Here is a tiny trained network, its code and every weight. The questions are about switching its units off for an input and a target symbol, where a switched-off unit gives its printed mean instead of its output.

import numpy as np


def w(rows, s, z=0):
    codes = np.array(rows[::2]) - 128.0
    scale = np.full(codes.shape[1], s)
    scale[-1] = z or s
    return codes * scale


def f(y):
    return np.maximum(y, 0)


def softmax(a):
    e = np.exp(a - a.max(-1, keepdims=True))
    return e / e.sum(-1, keepdims=True)


def log_softmax(a):
    a = a - a.max(-1, keepdims=True)
    return a - np.log(np.exp(a).sum(-1, keepdims=True))


def net(x, mask):
    ids = ['ΔΩαβηθλξπ'.index(c) for c in x.split()]
    T = len(ids)
    res = E[ids] + P[:T]
    u = 0
    for l in range(3):
        r = res
        for j in range(2):
            rows = slice(2 * j, 2 * j + 2)
            q, k, v = (r @ M[l][rows].T for M in (Q, K, V))
            z = softmax(np.where(np.tri(T) > 0, q @ k.T / 2**0.5, -1e9)) @ v
            o = O[l][rows]
            res = res + np.where(mask[u + j], z, o[:, -1]) @ o[:, :-1]
        u += 2
        y = f(res @ A[l][:, :-1].T + A[l][:, -1])
        res = res + np.where(mask[u : u + 4], y, B[l][:, -1]) @ B[l][:, :-1]
        u += 4
    return log_softmax(res[-1] @ U[:, :-1].T + U[:, -1])


Q, K, V, O, A, B = {}, {}, {}, {}, {}, {}
E = w([
[89,155,92],'Δ',
[127,169,130],'Ω',
[151,148,166],'α',
[160,99,69],'β',
[222,116,130],'η',
[117,11,155],'θ',
[166,128,7],'λ',
[29,94,170],'ξ',
[56,151,220],'π',
],0.012)
P = w([
[156,192,165],'0',
[129,204,182],'1',
[31,76,6],'2',
[232,59,255],'3',
[130,219,164],'4',
[20,73,9],'5',
[225,65,241],'6',
[122,223,170],'7',
[23,62,15],'8',
[229,68,238],'9',
[136,224,162],'10',
],0.0049)
Q[0] = w([
[135,38,3],'0.h1',
[227,48,86],'0.h1',
[115,133,133],'0.h2',
[134,135,132],'0.h2',
],0.0066)
K[0] = w([
[254,139,172],'0.h1',
[208,42,83],'0.h1',
[141,142,133],'0.h2',
[130,125,132],'0.h2',
],0.0082)
V[0] = w([
[254,64,104],'0.h1',
[21,59,154],'0.h1',
[70,211,90],'0.h2',
[79,99,111],'0.h2',
],0.0046)
O[0] = w([
[255,129,60,229],'0.h1',
[80,205,194,2],'0.h1',
[100,43,96,51],'0.h2',
[110,135,81,27],'0.h2',
],0.0045,0.00076)
A[0] = w([
[190,75,103,228],'0.n1',
[180,160,217,248],'0.n2',
[67,44,68,8],'0.n3',
[122,253,86,126],'0.n4',
],0.0072,0.0018)
B[0] = w([
[174,115,98,215],'0.n1',
[164,109,198,254],'0.n2',
[184,66,88,150],'0.n3',
[143,246,123,172],'0.n4',
],0.011,0.0041)
Q[1] = w([
[153,146,251],'1.h1',
[3,105,35],'1.h1',
[203,84,147],'1.h2',
[101,214,67],'1.h2',
],0.0056)
K[1] = w([
[180,213,244],'1.h1',
[37,1,116],'1.h1',
[23,97,128],'1.h2',
[175,200,155],'1.h2',
],0.0056)
V[1] = w([
[86,166,119],'1.h1',
[87,32,101],'1.h1',
[178,254,116],'1.h2',
[169,112,107],'1.h2',
],0.008)
O[1] = w([
[153,202,81,60],'1.h1',
[121,88,76,1],'1.h1',
[124,254,113,191],'1.h2',
[76,129,119,173],'1.h2',
],0.0083,0.004)
A[1] = w([
[236,202,254,76],'1.n1',
[233,193,160,203],'1.n2',
[10,178,119,158],'1.n3',
[219,64,51,3],'1.n4',
],0.0072,0.0038)
B[1] = w([
[16,80,73,252],'1.n1',
[95,92,41,233],'1.n2',
[188,198,185,153],'1.n3',
[2,235,229,155],'1.n4',
],0.0081,0.011)
Q[2] = w([
[116,93,105],'2.h1',
[95,67,39],'2.h1',
[129,158,154],'2.h2',
[207,245,1],'2.h2',
],0.0048)
K[2] = w([
[132,93,108],'2.h1',
[156,91,68],'2.h1',
[122,98,130],'2.h2',
[173,107,2],'2.h2',
],0.0062)
V[2] = w([
[107,164,170],'2.h1',
[135,64,100],'2.h1',
[167,82,1],'2.h2',
[104,252,157],'2.h2',
],0.0035)
O[2] = w([
[123,146,169,89],'2.h1',
[113,104,83,251],'2.h1',
[164,110,2,253],'2.h2',
[59,96,161,184],'2.h2',
],0.0047,0.0004)
A[2] = w([
[150,254,72,165],'2.n1',
[178,205,194,224],'2.n2',
[197,66,71,253],'2.n3',
[119,30,208,128],'2.n4',
],0.0089,0.0045)
B[2] = w([
[190,220,113,254],'2.n1',
[187,72,244,177],'2.n2',
[196,49,87,229],'2.n3',
[166,196,161,243],'2.n4',
],0.011,0.0052)
U = w([
[179,201,155,3],'Δ',
[78,220,84,2],'Ω',
[9,127,75,199],'α',
[192,111,80,176],'β',
[125,18,64,80],'η',
[223,95,162,237],'θ',
[172,153,70,131],'λ',
[152,134,212,39],'ξ',
[74,153,183,185],'π',
],0.011,0.0044)

Each question gives the input, a string of symbols that net reads in full, and the target symbol t.
The units are the heads (2 rows each of Q, K, V and O) and the neurons (one row each of A and B). Each row of codes is followed by its name. A weight is (code - 128) times the scale printed after its matrix; where a second scale follows, it is the last column's (O, A, B and U).
mask holds one flag per unit, layer by layer, with each layer's heads first. A switched-off unit (its flag False) gives its mean, the last column of its rows in O or B, instead of its output. The means were averaged over made-up inputs and are rounded, as every weight is.
A unit's drop is (log p(t) with every unit on - log p(t) with that unit switched off) / (log p(t) with every unit on - log p(t) with every unit switched off).
The circuit of an input: a set's keep is (log p(t) with only the set's units on - log p(t) with every unit switched off) / (log p(t) with every unit on - log p(t) with every unit switched off). Starting from the 12 units with the biggest drops (on a tie, the unit counted first), units are removed one at a time, each time the one whose removal leaves the highest keep (on an exact tie, the one counted first), for as long as the keep stays at least 0.8.
circuit, biggest first: the units of the circuit, biggest drop first
unit that matters most: the unit with the biggest drop
top k neurons: the k neurons with the biggest drops, biggest first
top k neurons in layer l: the k neurons of layer l with the biggest drops, biggest first
heads that matter: for each layer, one digit per head in row order, 1 if its drop is at least 0.15 and else 0, layers parted by /
input π α π Ω, target π: circuit, biggest first : [0.h1 2.h2 2.n3]
input α α α, target θ: circuit, biggest first : [1.n1 1.n2 2.n2]
input Δ Ω Ω α Ω ξ, target η: top 3 neurons : [0.n3 1.n4 2.n1]
input α α η α λ π, target ξ: circuit, biggest first : [1.n1 2.n2 1.n2]
input α Ω α Δ Ω θ α π λ Δ θ, target θ: circuit, biggest first : [1.n1 1.h2 1.n2 0.n4]
input α ξ λ, target Ω: top 2 neurons : [1.n4 1.n1]
input α Ω α Ω β Δ η, target η: circuit, biggest first : [1.n2 1.n1 2.n1]
input α π Ω α, target π: circuit, biggest first : [0.h1 2.h2 2.n3]
input β λ Ω α λ θ, target π: heads that matter : 00 / 11 / 00
input η η θ η π α θ α α Ω, target α: circuit, biggest first : [1.n1 2.n1 2.n2]
input η α η Ω, target η: heads that matter : 10 / 00 / 00
input α α Ω ξ, target ξ: top neuron : [1.n2]
input α η α α η η α α π Ω η, target η: heads that matter : 00 / 00 / 00
input α Ω Ω Ω α η β, target η: top 2 neurons in layer 2 : [2.n1 2.n4]
input Ω Δ η Ω η α α, target η: top 3 neurons in layer 1 : [1.n4 1.n2 1.n1]
input η Δ Δ, target λ: unit that matters most : 0.n3
input α η α β Ω α Δ η α Ω, target η: top 3 neurons : [1.n4 2.n1 1.n2]
input α α π α, target π: top 2 neurons : [1.n1 2.n4]
input α η α θ θ α Ω η λ α Δ, target Δ: top 4 neurons : [1.n3 2.n1 1.n1 2.n2]
input η α Δ ξ η ξ θ, target ξ: top 4 neurons : [1.n4 1.n2 2.n4 0.n1]
input η η α α η ξ Ω η Δ, target λ: top 3 neurons : [1.n1 0.n2 2.n1]
input α η η η Ω ξ θ, target ξ: heads that matter : 10 / 01 / 00
input β α ξ, target η: heads that matter : 00 / 10 / 00
input λ θ α, target θ: top 2 neurons : [1.n1 1.n2]
input θ Δ ξ α λ π Δ Δ, target Δ: top 2 neurons in layer 0 : [0.n4 0.n2]
input η α α ξ α α α λ θ, target π: top 2 neurons in layer 0 : [0.n3 0.n2]
input β α Ω Ω, target α: top neuron in layer 1 : [1.n1]
